(in the rows, 128 means zero)
Each row has a class, written after it.
146 136 154 115 143 139 127 135 143 109 110  98  91 145 147 101 127  71 159 154 123 119 135 125 145  79 104 119 146 122 170 131  93 111 100  96 149  96 120 155 165 137  97 138 132 151 125 116 143 133 116 166 196 131 116
Z
137 131 169 112 118 106  84 124 120 132 101 139 139 189 104 136 119 170 127 162 111 127 127 128 117 108 120 137 111 102 158 120 123 134  94  86 106 184 120 122 149 155 128 128  64 110 112 140 127 132  98 167  91 146  91
W
150 112 154 108 102  73 116 145 182 145 156 161 101 162 144 109 109 108 153 178 118 167 132 123 173 131 167 108 139 165 138 118 120 135  89  86  82 131 106 119 151 141 132 119  71 129  61 139 144 128 107  95 121 176 122
D
136 168 110 150 146 103 145 142 167 142 134 154 140  71  60 146 120 111 156 133 135 144 121 111 137 139 128 132 114 115 120 140 147 128 122 164 173 134 120  72 143 130 127 153 154 134 166 158 139 154 156 104 164 136 106
U
137 154 178 183  71  78  97 139 125 168 167 204 130 108 136 111 134 125  92 131 136 138 117 144 122 156 160 133 149 126 105 125 165 116 132 106 111 109  99 125 147 122 147 110 102 131 137 119 129 173 138 100  92 168 129
C
144  93 151  99 136 149 120 137 145 150 100 138 129 143 119 157  90 140 135  98 169 179 124 116 159  98 133 141 109  97 138  83 117 118 131 151  65 101 141 145 143 137 117 147 101 110 121 147 140  93 116 135  62 161 110
D
135 145  93 107 108 149 108 127 121 133  64 140 138 103 144 124  94 123 186 138 124 109 121 157 167 153 155 126 142 100 146  98 122 117 104 140 121  83 129 134 123 153 154 115 124 139 132  85 113 147 111 126 159  90 109
U
120 171 170 171 113  94 138 156 172 114 183 154 134 164  82 123 121 162 150 160 122 150 130 124 119  80 128 150 110 131 112 171 140 140 124 103 151 180  90 148 163 100 129 125 111 139  94 115 148 153 141 108 132 149 140
N
114 201 102 122 150 186 115 124 114 106 125 121 129  14  46 144 153 105 102 103 178 112 119 132 131 174 115 111 121 132 104 177 155 127  89 116 141 113 112 120  98 167 173 157 154 127 186 109  96 116 132 151 160  68 117
L
132 147 127 110 131 148 143 132 125 100 121 112 135  93 172 138 185 166 222 132 101 110 135 150 147 116 147 136 131 180 113 135 130 116 110 113 120  82 117 144  95 135 150 117 135 141  86 108 105 137 173  99 131 134 138
L
155 169 201 169 165 133 137 107 147 162 139 176 130 125 159 173 154 104  42  89 163 155 122 124  88 144  97 134  91 172 106 144 143 116 133 217 153 165 134  88 114 155 125 143 152 100 221 136  75  95 125 139  50 166 121
D
 78 161  59 111 101 143 130 151  96 113 113 108 135  63 172 137 122  87 133  99  82 123 137 103 151 121 147 134 147  72  86 110 140 108 115 136  77 121 134 115  95 111 167 131 183 105 134  83  72 104 128  87 203  82 101
L
142 126 170 119 114  84 128 144 148 152 152 157 112 125 149 153 146 113 127 137  83 146 114 123 142 115 152 138 152 104 106 163 129 124 108 113 106 138 126  85 127 119 159 113 108 151 104 125 143 151 148  93 118 160 119
L
136 164 183 144 115 103 102 145 157  91 163 164  84 148 119 132 169 136 124 156 145 133  96 118 114 120 109 151 150 139 130 152 136 135 100  27  87 168 117 140 158 111 143 130  97 153  96 147 188 141 128  92 149 180 111
C
138 132 128 114 155 190 133 144 125 103 139 105  87 162 122 107 123 127 137 136 139 145 132 110 149  58 146 127 116 132 133 133  98 128 129 110 133 143 131 171 115 133 111 138 160 109 136 132 146 107 144 154 100 124 143
N
117 113 156 112 125 131 115 128 126 122 185 149 136 130 128 107 134  95 171 129 125 170 134 109 117 142 142 119 148 122 124 149 144 157 122  96 128 161 120 129 120 120 129 138 115 147  70 138 164 153 144 103 122 147 136
L
152 102 103 120 122 169 124 128 110 124 149 147 140 105 101 127 121 112 139 150 139 139 108 139 121 174 128 110 134 125 149 127 105 132  87 123 112 100 128 142 106 160 120 136 104 144 127 157 175 123 109 153 130 113 143
D
 99 119 119 125  96 117 143 147 142 146 163 143 180  64 185 116 130 153 221 149 139  83 166 139 110 170 125 151 147  71 137  91 142 121 137 114 155  51 154  94 141 123 155 193 115 131 140 153 135 179  95 113 144 123 120
U
133 130 104 123 134 134 174 182 108 110  88  35 137 134  62 138 107 124 166 121 122 137 149 139 165  56 206 177 105 117 148  99  90 125 123 153 155 104 136 143 137 120 136  83 110 123 102  85 109 143 151 111 147 104 176
U
150 125  99 117 167 183 173 133  62 103 120  98 108 174  93 135 173 114  46 120 101 154 139 116  95 142  89 139  88  94 123 147  92 113 144 109  98 176 198 136 104 100 120 131 140 120 122 179 117  86 142 135 110 153 121
D
122 133 107 156 102  97 139 136 179 164 165 160 135  62 108 154  95 143 227 131 137 142  94 123 151 104 149 138 144 141 101 143 148 139 157  98 145 115  88 104 147 124 121  91 114 152 139 119 161 153 147 118 155 171 122
L
145 132 125 109 156 141 156 133  90 121 145 133 112 187  71 133 150  93  99 155 119 153 137 122 128 127 109 143  98 155 139 135 116 130 128 123 121 181 185  97 131 100 117 117 156 108 100  69  91  96 127 151 151 132 136
A
134 120 151 129 136 101 132 152 123 122 191 139 129  89 133 149 131 116 188 140 186 142  88 119 120 126 160 126 129 170 146 116 139 121 145  67 128 108 165 105 138 153 136 113 121 132 124 123 154 154 114 114 107 188 128
C
139 148 157 133 168 165 111 133 123 115 124 148 120 117 187 112 124 130 158 148 142 138 112  98 152 117 136 139 168 111  96 169 123 138 121  63 119 136 110 116 141  99  93 128 129 133 102 147 113 108 145  93 145 141 108
Z
 85  93 107 106  91 111 110 142 118 179  66 141 215 106 115 186 119 142 157  90 123 167 100 143 109 116 132 121 116 149 128 112 104 128 143 227 132 184 131 118  79  97 111 159 142 150 110 136 106 136 129 125 108 125 107
D
120 138 106 140  41  90 102 149 168 153 147 152 172 179 101 107 118 167 117 146  85 142 155 123  95 103 159 135  95 180 126 124 119 126 128 178 156 151  82 146 135 110 109 149 114 122 115 139 120 130 136 106 132 119 153
W
128 115 126 116 101 155 121 103 149 179 118 137 139 149 216  80 125 156 106  88 158 141 136 133 106 133 105 112 170  98 118 119 137 144 107 186  98 111 124 103 150 118 100 143 115 123 153 190 109 109 142 112  67 144 135
Z
 68 136 106 107 103 139 136 129 149 120 115  97 181  93 143 134 114 109 193 113 166 144 140 157 126 128 153 107 146 154 122 122 145 145 121 172 132  67 143 118 127 127 144 123 109  93  85 114 141 136 114 137 139  95 139
D
112 130 138 129 117 126 143 137 173 119 165  92  80 135 215 108 149  91 105 120 144 151 133 103 141  96 128  94 114 137 130 110 143 149  88 151 162 115 137 119 138 157 143 123 162 123 142 115 153 146 147 132 144 146 115
L
143 141 151 128  76 144 126 138 164 136 104 117  91 156 159 126 122 116 142 139 152 143  98 122 157 110 115 106 102 113 123 178 124 127 114 163 179 144 133 179  95 164 112 158 147 135 123 104 154 104 125 158 150 131  83
A
100 106 104 136  80 145  77 148 108 127 149 111 168 143 137 147 108 121 147 121 198 139 113 136 117 137 178 128 109 148 127  84 108 130 150 139 134  81 136 139 109 121 110 154 128 115 139 105 129 130 115 145 117 107 134
A
125 141 111  80 150 154 122 110 120 153 102 126 134 126 136 113  93 163 139 106 162 131 118 138 145  95  97 144 142  96 167  99 126 115 117 154  97 139 131 136 149  98 126 120 118 134 156 146 124 100 116 130  96 105 129
W
151 149  99 143 110 167 121 133  79 133 130 156 115  76 193 129 131 130 106 113 159 108 111 131  92 170 132 114 137  88 110 156 160  97  97 104 110 122 138 114 131  86 130 116 153 128 139 149 101 109 165 115 115 109 122
C
127 107 173 140 143 114 125 128 123 159 118 142 164  89 145 195 152 136 158 127 150 128 111 143  99 163 115 124 130 134 146  94 126  87 115 164 104 113 145 120 114 160 113 147  94 110 157 150 158 150 114 160  93 168 112
D
131 124 148 118 115 103 123 152 165 152 112 119 107 138 133 130  92 149 208 146 150 130 126 112 165  75 177 160 156 146 123 156 136 119 105 104 101 127 117 131 142 111 127  95 127 143 127 108 159 107 177 127 117 163 126
A
135 175 135 148 134 114 108 116 189 149 121 145 120 148 161 103 124  95 134 125 151 111 140 165 158 122  96 114  92  74 128 141 109 133 102 143 127 152  92 127 156 102 141 108 110 141 124 109 123 147 142 127 152 130 101
N
129 137 199 132 159  79 115 148 133 139 117 127 151 139 171 123 163 135  96 109 130 104 140 167 145 112 121 150 119  90 142 151 128 111 126 164  93 139 127 117 120 106 159 132 167 142 150 123 125 141 169  70 120 165 101
U
116 132 127 124 147 138 148 113  93  98 121  92  98 126 173 164 154 125 129 123 128 100 115 132 121 148 110 144 126 120 120 161 136 113 172 111 136 101 186 121  95 122 153 128 124 144 129 154 131 121 141 137 116 137  82
A
108 137 128 113 114 146 121 143 134 152 120 136 113 134  70 115 123 120 158 143 123 134 109 147 138 115 133 139 151 136 112 198 100 139 124 136 124 143 117 127 120 124 113 144 126 152  75 122 170 156 140 137 153 136 113
N
114 123 172 109 142 127 143 146  99  98 102 120 118 159 107 130 172 156 137 160  91  99 128 160 108 127 121 154 147 162 137 142 102 102 142 134 101 196 174 110 118 104 111 121 165 129 102 144 120 120 139  78 134 158 112
W
102 105 114 125  93 100 106 159 157 160 153 160 165  94 134 103 150 122 119 129 138 133 132 108 115 114  83 111 147  87 123 135 143 147  82 143  93 109 146 119 166 112 109 174 104 113 131 202 145 135 101 110 141 148 101
Z
104 177 113 124 108 140 160 148 109 121  98  82 179  95 181 113 129 157 114 127 185 112 144 153 167 141 160 119 114 115 135  78 133 140  89 137 172  66 149 106 150 119 146 130 109 122 117 110  62 147 131 102 167 109 137
N
121 111 104  82  87 140  83 161  96  79  73  43 145 144 168 185 152  58  93  71 164 138  99 106 148 123 170 110  77  74 142 115  70 146  70 151 118 133 149 149  98 170 123  83  92 128  71  34 100 114 145 135 143  86 119
N
138 122 174 144 119 116 105 129 140 195 155 146 118 135  88 157 125 105  94  81 140 177  91 144 100 123 108 129 115 132 115 170 113 119 160 160 133 139 101 129  94 145 107 159 121 115 152 146 160 132 115 179  69 151 148
D
152 114 179 151 157  95 118 132 141 136 157 210 110 139 149 138 115 126 135 130 104 154 148 126 141 140 142 111  98 153 142 123 130 122 114 116  93 173  76 140 138 124  99 122 133 153 107 146 149 134 169  73  96 182 130
D
103 142 109 122 113 152 103 121 120 157 118  98 127 118 122  98  87  95 140 104 183 146 112 161 145 151 128 115 140 118 140 133 152 154 108 164 126  74 137 132 128 143 150 142 114 117 129 163 154 151 102 166 128 124  97
U
139 102 142 137 125 125 171 148 136  79 167 144  63 106 111 109 150  93 187 186 159 127 108 133 147 139 141 129 141 164 143 142 111 146 115  88 105 159 155 171 155 153  98  78 102 150  71  83 182 123 116 127 161 144 121
A
121 103 158 130 147 134 119 139 120  99 156 173 126 112 141 132 127 112 160 124 136 152 113 134 136 109 145 130 134 124 130 121 141 141 111 102  67 132 150 129 145 125 144 117 119 122 106 133 148 135 116 130  99 129 129
U
140 200 141 160 142 146 174 156 107 129  69  67 118  79  61 180 145 122  75 130 151 130  93 131 139 109 105 156 106  95 103 159 107 105 123 172 162 160 136 105 118 120 108 126 190 121 207 120  98  93 141 164 167 139  84
D
137  98  93 148 110 143 116 145 118 127  93 142  75  57  90 123 158 119 124 102  81 134  85 114 121  94  98 150 138 110 119 157 138 107 141 136 137 165 159 166  64 148 134 158 181 152 185 191 149 103 179  91 163 135 102
L
142 125 116 135 137 146 169 127 105 139 120 131 137 173 128  97 119 149 138 142 106 132 140 107 120 111 131 151 148  70 120 164 119 147 125 134 118 185 119 131 104 115 122 117 156 147 150 131 142 100 157 139 103 130 141
A
143 126 148 102 117 127 115 141 127 128 128 113  85 155  92 121 130 117  93 150 140 117 120 139 125 165 125 132 108 142 182 100 123  88  97 136  89 152 154 139 117 174 175 161 132 131 137 111 148 123 101 146 140 131 113
C
141  99 199 127 140 129 113 129 125  98 123 132  75 204 195 121 182 104  92 139 143 130 122 143 150 139 125  99 121 162 141 132  91 132 104  92 117 145 145 156 113 133  88 135 141 125  96 139 145 100 133  98 106 170 155
N
143 111 125  99 107 111 127 144 106 119  95 120 147 120 153 159 153 112 134 122  69 125 135 148 116 114 136 155  66 139 163 112 108 108 104 206 144 137 207 138 114 125 139 116  89 150 122 143  97 127 130  88 128 121 131
U
150 144  87 107 136 153 157 114 130 133 119 144  92 159 121  87 114  99 106 147 131 130 142 122 146 155 121 104 136 105 107 139 110 143  92 124  99 127 139 101 140 152 119 123 140 117 107 118 120  95 112 136 143 118 114
A
138 121  94 103 147 138 161 145 124 166  99 138  23 186 106  90 110 115 116 164 114 141 137 135 170 161 127 127 128 113 153 131 107 113  96  94  84 160 122 105 157 144 124 149 140 125  78 110 153 113 127 127 200 137 111
L
121  77 127 123 137 146 107 118  87 125 126 153 119 162 110 133 134 108 184 130 138 129 121 124 129 138 134 112  91 152 139 122  77 146 145 109 151 163 112 141  88 165  71 140 158 163 122  72 129 135 117 168  93 114 155
A
117 137 146 152 112 133 128 126 171 138 130 144 103 117 115 104 105 149 219 130 108 109 116 143 112  56  98 127 178 131 149 159 156 119 131 142 150 166  85 151 139 123 116 156 136 152 153 175 145 165 127 129 130 122 137
Z
132 111 132 148 132 134 146 135 128 124 113 129 139  94 116 152  99 122 171  98 122 134 134 131 113 122 120 156  95  92 154  99 148 112 118 171 130  70 150 144 128 178 165 165 116 129 161 141 130 142 107 170 112 113 125
U
126 122 147 143 158 146 120 136 159 138 123 174  85 145 101 109  84 149 191 136 132 144 114 132 162  74 130 133 163  98 125 128 105 121 128  79  92 111  66 132 166 136  82 108 115 136 138 138 178 141 149 152 126 141 142
N
130 143 138 124 133 159 137 114 108 136 114  97 111 134 114 148  90 129 117 127 161 140 125 128 136 120 139 150 153 122 137 126 136  98 135 141 108 121 122 113 125 125 139 140  97 126 148 155 107 106 125 148  99 137 101
D
129 164 119 149 137 165 122  98  93 120 105  81 172 161 152 135 118 136  68 102 164 104 143 125 100 132 121 136  92  39 132 125 106 140 117 143 127 123 111 108 102 153 131 182 126 151 207 137  99 127 117 144 115 118 125
A
113 130 172 130 128 144 119 136 133 127 163 145 126 111 145 138 143 123 103 106 121 137 130 136  99 140  82 140 129 108 133 120 121 113 143 196 138 112 135 143 118 137 116 142 152 125 153 125 144 140 131 123 109 132  92
W
137 144 115  95  52  83  74 122 143 170  94 187 227 105 200 158 131 165  94 128  88 120 128 105 123 130 171 121 133  81 103 193 160  88  65 190  73 147 101 110  89  75 161 187  59 170 110 149  69 115 155  38 124  77 137
A
110 136 163  89 125 139 109 128 116 102 139  73 128 127 152 140 124 189 179 142 149  95 130  99 114 196 131 117  97 138 144 129 160 100 132  55 122 161  99 119 113 156 135 175 116 141  97 136 119 149 114 176 111 115 131
D
141 143 122 142 147 133 183 119 104 144 121 127 118 174 133 100 122 151 141 179  95 105 140 137 124 124 119 146 166  94 124 138 136 114 124 121 115 150 159 121 131 116 146 102 134 122 138 131 147 133 123 151 125 143 122
A
144 158 185 148 112  62 133 160 167 122 145 100 133 153 119 121 148 142 118 144 127 152 130 122 134 108 180 126 148 113 128 111 136 119  85  72  65 148 116 138 156 155 150  89  75  80  92 138 174 148 152 107 122 198 130
W
 84 106 150 131 109 145 145 130 162 108 102 141 155 131 169  96  94 151 135 104 131 146 150 116 143  88 121  95 130  40 105 108 155 201  73 165 115 140 149 194 134 165 155 141 107 101 140 204 184 119  50 129  38 105 129
U
149 116  96 143 164 163 182 120 121 151  96 175  67 113 103  98 122 146 155 130 127 118 145 181 136 221 101 105  93 123 164 124 116 112 117 139 136  66 124 120 123 201 140 192 167 152 145 141 138 152 122 162 138 111 133
U
114 151 114 118 109 141 140 123 109 123 100  99 130 140  90 168 125 117 137 125 152 177 109 153 121 138 148 129 126 157 145 110 119 132 133 148 112 115 158 114 122 134 132 122 112 120 130  98 117 128 114 145 109 135 142
D
155 141 112 143  96  89 102 127 124 100 146 135 133 173 146 123 166  59  19  79 101 177 131 104 132 115 175  96  56 155 104 143 117 158 125 121 112 133 117 151 124 126 121  76 137 121 120  79  98 106 154 106 111 123 193
U
138 144 138 173 113  99 136 158 123 152 153 150 126 132 119 124 104 144  73 139 109 140 127 135 101 131 138 159 152 125 121 103 136 105 140 141 136 156 116 120 136 112 125 120 130 105 142 159 136 121 148  75 154 155 114
D
126 162 180 109  71 111  98 141 129 107 143 137 141 150 193 151 151 154 122 122 173 126  95 135 118 152 169 128 148 148 129 152 138 119 130 113 113 105 114 118 111 144 135 138 121 126 137 108 132  96 125  87 104 136 146
C
129 157 130  96 142 133 140 144 103 108  89 108 113 129 102 118  95 109 120 135 127 121 132 126 157 102 156 136 145  95 157 130 128 119  93 114  87 142 130 128 163 142 151  76 115 124 113  92 120 125 129 144 148 110 104
W
 94 111 135 125 108 137  99 149 106  95 132 124 105 128 123 105 126 127 157 147  91 129 110 113 134  89 136 148 146 124 124 119 125 130 114 129  95 169 128 151 117  98  84 138 156 149 107 138 168 138 144 101 175 105 137
A
123 135 105 149 128 111 150 132 102 133 109  87 167 165  80 136 148 110 111 159  50 121 143 115  99 107 147 170 100 130 124 167  94 159 169 123 151 163 153  85 123 103 118 153 135 151 107 132 116 165 123 120 179 160 142
Z
157 135 140 127 162 131 156 111 155 109 143 121 150 145 147 164 137 145 187 116 138 142 153 120 126 103 130 135  63 146 161  83 111 117 128 141 142 124 130 137 128 129 119 169 127 139 160 158 127 112 132 117  92 152 171
U
139 121 140 124 139 143 108 130 134 149 117 117 170 170 139 138 106 138 104 134 164 141 129 113 111 127 141 143 138 104 139 107 109 103 115 128  97 119 117 116 113 135 137 175 115 124 154 105 116 115 119 157 140 124 130
A
115 141 126 137 103 156 141 110 134 159 146 102 132 232 113  91 120 135 143 127 131 122 143 147 122 138  95 132  91 101 121 141 111 117 167 120 159 146 104  78 126  81 119 185 139 161  82 127  99 178 107 127 148 143 161
C
 86 144 193 122 138 154  89 123 162  95 176 110 112 157 159  87 105 194 211 147 178 123 113 147 139 141  99 149 158 148 155 104 151 127 152 156 208  26 126 177 131 208 122 100  87 118 155 153 224 157 115 120  83 123 109
W
150 152 155 128 134 111 170 134 132 167 164 155  84 172 169 111 104 142 165 140 104 148 125 138 140 100 106 158 170 126 138 145 135  95 122 128 118 166 134 128 114 118 135 115 155 125 116  80 129  97 161  95 153 170 119
A
133 107 123  89 140 179  98 113 107 148  89 102 100 131 163 107 120 100 131 110 125 144 117 123 139 121 133 133 138 127 143 134 125 130 151 135 144 111 126 141  96 119 117 157 137 133 131 159 135 113 134 160 137 102 134
L
132  97 134  93 113 134 160 131 104 124 111 115 122 130 155 125 172 117  88 133 145 120 123 126 115 189 116 108 153 121 130 109 133 129 133 118 133  82 201 116 130 165 125 115 108  84  74 132 166 115 102 137 131 144 116
C
122 140  79 102  79 101 112 110 127 150 124 110 209 171 157 150 116 122 123 120 106 134 141  51  94 133 165 128 112 126 116 171 133 169 110 132 149 185  62  51 102 112 109 161 130 127 125 104  68  86 142 174 134  96 178
N
133 132  99 112 119 153 154 132 128 142 127 109  85 102 107  88 135 107 164 149 114 119 128 142 141 148 113 166 125 128 155 148 126 123 122 167 145 146 147 144 110 123 165 159 157 177 115 140 164 133 156 128 186 123  99
L
138 136 111 131 133 175 171 103 119 137 137 138 127 177 120 130 139 135 105 118 111 144 139 107 120 104 111 127 140  86  99 151 107 147 111 132  81 163 138 141 115 125 113 133 119 107 134 169 160  88 127 149  78 164 146
N
122 130  54  80 121 106 174 169  90 167 132 182 150  45 118  79 150 155 137 148  82 122 145 106 160 196 137 168 184 129  85 111 147 113 154 133 160  43 158 102 120 139 166 134 189 122  52  39  88 138 135  37 190  81 126
L
 94 173  98 161  64 123 116 112 129 167 104 106 157 112 193  78  97 148  80  87 104 103 146 132 114 110 158 112 130 143 117 119 164 135 124 153 184 107  70 115 108 140 143 110 100 134 192 183  92 146 154 132 152 115 150
C
157 127 138  87 135 195 106 110 110 148 131 124  81 137 141 121 123 127 156 138 177 140 114 120 171 142 128 120 152 143 129 137 145 129 104  81  80 115 150 167 123 142 127 118 111 112 124 135 150  93 110 148  86 175 106
L
118 177 113 154 124 112 144 122 101 130 105  96 167  77  75 106 161 140 142 137  99 105 126 119 109 126 119 136 153  79 107 161 138 111 139 128 130 166 106 116 101 110 123 140 180 139 176 168 130 150 171 137 140 141 112
W
142 117 120 128 140 138 150 121 154 120 128 125  85 187 167 123 152 150 151 148  93 119 141 150 141  98 156 134 156 141 109 164 117  99 137  87  31 107 144 132 110  88 163 126 129 136  93 164 170 125 182 109 112 171 126
A
106 146 142  91 142 142 114 135 126 138  92  56 134 147 110 130 162 103 138 142 133 118 104 118 120 119 118 131 121 126  98 185  92 124 119 148 147 165 148 102  91 149 125 140 153 136  81  63 138 166 128 192 163 113  85
A
137 123  52 147  70 147 114 122  95 154  96 159 136 107 115 106 140 132  97 123  98 117 117 114  88 186 119 127 132  87 117 163 141 144  99 127 115 180 118 126  86 112 136 130 148 157 158 160 128 111 156 126 132 110 139
C
144 155 120 132 189 160 132 148  75  65 174 109 195  91 105 130 161 121  88 100 121 126 159  94 161  86 157 166 115 100 116  60 140 119 113 127  63  85 129 121 119  98 146  83 143  87 132 155 117  98 207  56 146 150 124
C
140 124 157 129 151 118 134 155 106 147 122 150  86  84 108 151 122 123 119 126 177 126 109 141 134 129 141 136 155 141 143 117 120  92 116 115 133 119 157 162 138 157 123 136 128 105 117 116 153 118 130 117 108 143 112
N
150 116 137 131 137 123 113 155 115 122 130 126  77 101 162 139 140  92 132 130 140 119  96 153 120 104 161 121 122 128 142 146 121 101 123  87  75 111 157 110 141 126 136 113 106 131 103 151 130 163 132 105 125 159 111
C
 91 139 120 128 125 154 126 154 146 105 100  93 111 103  80 109 125 127 162 154 148 122 130 138 179  94 101 155 163 126 141  90 116 133  91 156 130  50 150 176 143 166 148 136 134 108 152 122 163 112 100 149 170 111  78
Z
